k_704: [-14  24 -12 -49 -16  57 -46  18 -16 -23 -37  14 -12 -23 -12  33  18  35
 -21  18 -33  16 -47 -13  35  -6 -12 -58 -12 -33   5 -57  44  93  21 -73
   9  26]
k_266: [ 37  13  20  25 -29   6  19  34 -36 -69   1  28  49 -10  24  55 -36  -2
 -36 -73 -56  -6  -6  64 -91  19 -37  18 -32  54  11  -6 -21  76 -32 -73
  20 -17]
k_53: [ 27  29  28  38 -19  17  58  -2  -1 -43  44  13  35  28  62 -39  13 -24
  28 -58   3   1  70  64 -19 -23  18  50 -84  47  15  17 -31 -55  -5 -73
  -5  11]
k_7: [-20  53  53 -39 -18 -20   6 -12 -45  53 -62 -22  15  -4  -4  31  15 -20
  -5 -20   5  45  10  64  19  -4  24 -23  53 -10 -23  15  73 -84  -5 -73
 -60   2]
k_193: [ 23  14   7 -51  52  17  11  -2  14 -48 -37  19  -5   8  18 101 -35  19
 -32 -90 -41  11 -32  64 -38  19  72 -19  19  13  14 -17  19  54   8 -73
 -38 -38]
k_612: [ 30  12  -5  -1 -67  -2  27  -7 -14 -76 -26  11 -20  34  85  13 -24  -3
 -27 -98 -40  14 -11  64 -92  -4  32 -37   4  52  54   2  37 -28  -1 -73
 -10   5]
count k_7: [15] | 3
count k_266: [-35] | 0
count k_7: [53] | 4
count k_193: [14] | 3
count k_7: [-12] | 1
count k_193: [-38] | 3
count k_704: [18] | 3

k_53: [ 25 -60  67 -45  11  66  21  47 -32   3 -36   7 -28  45   7  11  11 -16]
k_193: [ 39  23 -17  22 -45  46   3 -44  20  -9 -55   5  22 -45  -9 -45 -45  37]
k_758: [ 18   3  -3 -31  48  55  30  48  48  18   9   9  42   9 -19  48   0  26]
k_266: [ 18   3  -3 -31 -27  55  30  43  48   0  26  -2  42   9 -19  17 -24  76]
k_326: [ 39  23 -17  22 -45  46   3 -44  20 -42 -20 -34 -28 -34 -13  -4 -24  -1]
count k_758: [48] | 4
count k_266: [-3] | 1
count k_53: [11] | 3
count k_193: [-17] | 1
count k_193: [-45] | 4

k_612: [ 81  69 -37 -98  84 -14 -11 -25  58]
k_193: [-68  83 -44 -43  -7 -24   6  50 -33]
k_938: [ 81  69 -37 -98  84   7  26   1  10]
k_266: [ 45 -96 -29 -84  91 -96  -6 -72  97]
k_758: [-50  20  20 -97  54  36 -19  32 -69]
k_326: [-88  20  20 -97  54  36 -19  32 -69]
k_745: [ 59  59  33  59 -81 -90  11  -7  59]
k_7: [ 18  25 -52  33  36  25 -17  64 -52]
k_280: [-49  -5  78  19  54  -7 -50 -13  70]
count k_745: [59] | 4
count k_745: [-7] | 1
count k_326: [20] | 2
count k_758: [-50] | 1

k_758: [  4  -2  30   8 -22   8  -4  40 -20 -23 -48 -17 -42 -27  26  14  35 -12
 -60  -2  25   5 -26  -9 -14 -21  21   9 -38  12  21 -17  51   1]
k_745: [ -8 -31  -1 -25  31  12  12  23  -7  -2  23   0 -61  -7 -15  -5  23  23
 -15  13 -59  -8 -51   2  -7 -16  25  21  29  24   0 -42  22  18]
k_266: [ -8 -31  -1  -1  31  12  12 -17 -10  -2  10   0 -61  -7 -15  -5  23 -31
 -15  13 -59  -8 -51   2 -26 -16  25  21  34   1 -33 -15 -12  51]
k_326: [ -4 -18  -3  13 -17   6   4  32 -38   0  -9  -8 -35 -15  27  -6  34 -27
 -84   0  -4  -4 -11   3  -3 -42   0  -3 -23  35  11  -6  34  37]
count k_326: [0] | 3
count k_326: [6] | 1
count k_745: [-7] | 3

k_938: [4 5 4 4]
k_53: [20 19 20 20]
k_7: [20 20 20 20]
k_280: [-23 -22  21 -22]
count k_938: [4] | 3
count k_280: [-23] | 1
count k_53: [21] | 0
count k_280: [-22] | 2
count k_7: [20] | 4
count k_53: [20] | 3
[4 5 4 4] | k_938

k_612: [-52 -53  30 -33 -28  23  -3 -48  -4 -77  32  63 -19  11  48  14 -69  48
  44 -52 -58  37 -20  14  56  35  58  23  52 -37  43  49 -35 -73 -12   3
 -61 -76 -11 -96  59 -61 -52 -39 -32 -60]
k_7: [-26  44  62  22   2 -20  -7 -12 -61 -62  19 -38 -15 -53   3 -45 -68 -68
  56 -36 -33  63 -22  38 -61 -25 -56  67 -64 -83  18 -66  60 -25 -61 -81
 -31  17 -15 -23   4 -31 -46 -20 -19  -9]
k_326: [-69 -42  52 -54  52 -42  60  37 -55 -63  69   1  52  43 -16  48 -69  51
  47 -69 -69  40  26  67  26  60  22  14  18  -9  67  26  42  11 -54 -41
 -69 -54  56 -30  -2 -69 -68 -67  45  30]
k_280: [ -93  -59   59  -85   85  -85   89   46  -93  -80   89  -29   83   60
  -52   66  -55   58   46  -99  -97   38 -102   91   15   75    9    0
    4   -4   82  -29   69   37  -87  -72  -95  -69   85  -20  -34  -95
  -97 -102   46   61]
k_745: [-63 -50  43 -42   2  -2  22 -53 -27 -78  50  42  27  23  27  27 -68  52
  51 -64 -68  44 -39  38  46  46  46  24  40 -31  56  29 -53 -46 -32 -17
 -70 -72  46 -77  40 -70 -63 -53  -4 -53]
k_938: [-33  32  56  12  -3 -22 -10 -17 -63 -45  16 -36 -18 -51   1 -44 -72 -33
  51 -43 -40  57 -28  33 -53 -24 -53  59 -60 -83  16 -63  50 -32 -73 -80
 -38   5 -17 -32   3 -38 -52 -94 -22 -15]
k_193: [ 42  49 -31  30  13 -25 -12  30  -5  62 -40 -67   3 -28 -48 -30  50 -59
 -44  41  47 -36  14 -22 -66 -47 -20 -21 -63  16 -68 -58  27  53   0 -15
  50  68  -5  78 -59  50  40  31  14  41]
k_53: [-58 -51  40 -38  -8   9  14 -28 -17 -77  45  52  -1  20  36  24 -68  53
  50 -59 -64  43 -31  30  52  44  53  25  47 -32  53  39 -15 -55 -23  -8
 -66 -74   6 -84  49 -66 -58 -47 -13 -39]
k_704: [-25  31  33  11 -11 -28 -21 -20 -59 -33  -4 -49 -26 -58 -21 -53 -59 -48
  27 -33 -21  34 -25  13 -65 -27 -64  40 -70 -76  -5 -70  37 -27 -67 -75
 -28  11 -26 -54 -27 -28 -41 -22 -27 -21]
k_266: [-35 -85 -42 -79  46 -42  55  54   1  -7  23   7  62  84 -49  80  40  60
 -45 -23 -25 -57 -45   6  56  61  51 -83  57  83  19  39 -25  51  18  34
 -26 -59  62  16 -41 -26 -12 -44  63  47]
k_758: [-11  23  -2 -10  44 -70  21  53 -59  16  -3 -89  31 -14 -75 -12  11 -43
 -52 -13  -6 -16 -39  17 -71 -22 -75 -17 -74  -2 -16 -84  58  59 -53 -62
  -2  33  25  59 -77  -2 -15 -22  39  60]
count k_745: [-53] | 4
count k_704: [-54] | 1
count k_280: [85] | 2
count k_7: [-61] | 3
count k_280: [-93] | 2
count k_326: [-68] | 1

k_938: [-67  26  -9   1  24]
k_7: [18 26 53 66 18]
k_326: [ 19 -96  65  19  19]
k_280: [ 11   2 -55  17  45]
count k_326: [19] | 3
count k_7: [17] | 0
count k_326: [65] | 1

k_612: [ -32  -28   14  -28  117 -100   14  -28  -40   14]
k_704: [  -3  -86   25 -108    2   39    9    8   88   -4]
k_193: [-31 110 -71 110 -31 -31 110 -31 116 110]
k_280: [-102   23  -68   34  -54    2    8  -27  113 -115]
k_842: [-51  89  -4  -4  89 -51 -98 120 -29 109]
k_53: [ 19  74 119   2 -66  23  58  -5  19 -22]
count k_842: [89] | 2
count k_193: [109] | 0
count k_612: [-28] | 3
count k_842: [-51] | 2

k_704: [ 14  10   1  -1  54 -16  78 -13   5  29  14  57  57  33 -29  23  21 -17
  -6 -26  -1 -53 -19  38  -2]
k_326: [-17 -50  42  -8   4   1   3 -36   1  12 -17 -17 -24  48 -19  23   3 -17
 -25   3  -8 -41 -34  31  21]
k_758: [ 15 -20 -23  22  50 -11  71 -40   0   9   9  31  39   8 -18  42   8   2
  16   9  22 -44 -44  25   9]
k_53: [-23 -67 -49 -10  15  -3  -2 -38   6  14 -23 -11 -25  49 -22  30  -4 -19
 -33  -1 -10 -47 -36  28  22]
k_7: [ -9 -55 -94 -10  16 -18  26 -19  13   7  -9  11  -5  26 -25  27  29 -17
 -20  -7 -10 -52 -19  49  21]
k_842: [ 11 -16  19  18  71  -6  82 -31 -12  33  11  47  53  26 -19  21  19  -3
  12   7  18 -37 -34  24 -12]
count k_7: [-19] | 2
count k_758: [10] | 0

k_7: [-14 -25 -40   5 -10  15  -9 -15 -14 -17   5   3  -3 -15  14   0  -9   5
   4   5]
k_612: [-14 -14 -14  -7 -14 -14  -6  19  10 -22 -13   9  -6 -16  11   8  -1  12
 -15 -15]
k_280: [ -7 -25 -45  10  -9  27 -14  18 -45 -19  28   9 -14 -25  22  41 -10 -10
  -7 -14]
k_53: [ 29  -5 -96 -45  -7 -11  -6  79 -16 -16 -17  -1  29 -23  -2  53 -13  -4
  25 -58]
k_938: [  4 -24 -49   4 -17   6 -12  -9  -5  -7   4 -46  -9 -13  80 -21 -12  -9
  23  -9]
count k_612: [-14] | 5
count k_280: [27] | 1
count k_53: [79] | 1
count k_7: [5] | 4
count k_280: [-45] | 2
count k_938: [-9] | 4

k_745: [  59 -101   10   27]
k_266: [ 0 20  0  0]
k_7: [ -3 -13  -4 -11]
k_704: [ 52 -86  22  23]
k_938: [37 39 37 39]
k_280: [  3 -18   1  -6]
k_758: [36 11 36 22]
k_326: [ 54 -85  30  26]
k_842: [-81 -81 -81 -81]
count k_758: [36] | 2
count k_266: [0] | 3
count k_842: [-82] | 0
count k_938: [37] | 2

k_193: [ 22  54  -6  19  44  43 -80  63  73]
k_326: [-38 -14  46  31 -56 -47  87 -37 -57]
k_745: [-11  23  -5 -38   8   7 -62 -60  65]
k_612: [-17  54 -82  68  91  85 -33 -10  83]
k_280: [-39 -63 -67  35  86  67  74  64 -33]
k_758: [-54 -41 -63 -45 -82 -74  33  56 -27]
k_842: [ 69 -65 -76  10  32  74  85  60  40]
k_266: [-50  51 -62  73  44  63  44 -79  22]
k_938: [-53 -46 -28  58 -63 -57 -62 -72  34]
k_7: [ 52 -44 -62  37  88  47 -61  20  31]
k_53: [  0  46 -73  70  46  84  52 -52 -21]
k_704: [-43  73 -39  39  60  47  28 -55 -39]
count k_842: [74] | 1
count k_704: [-40] | 0
count k_53: [70] | 1

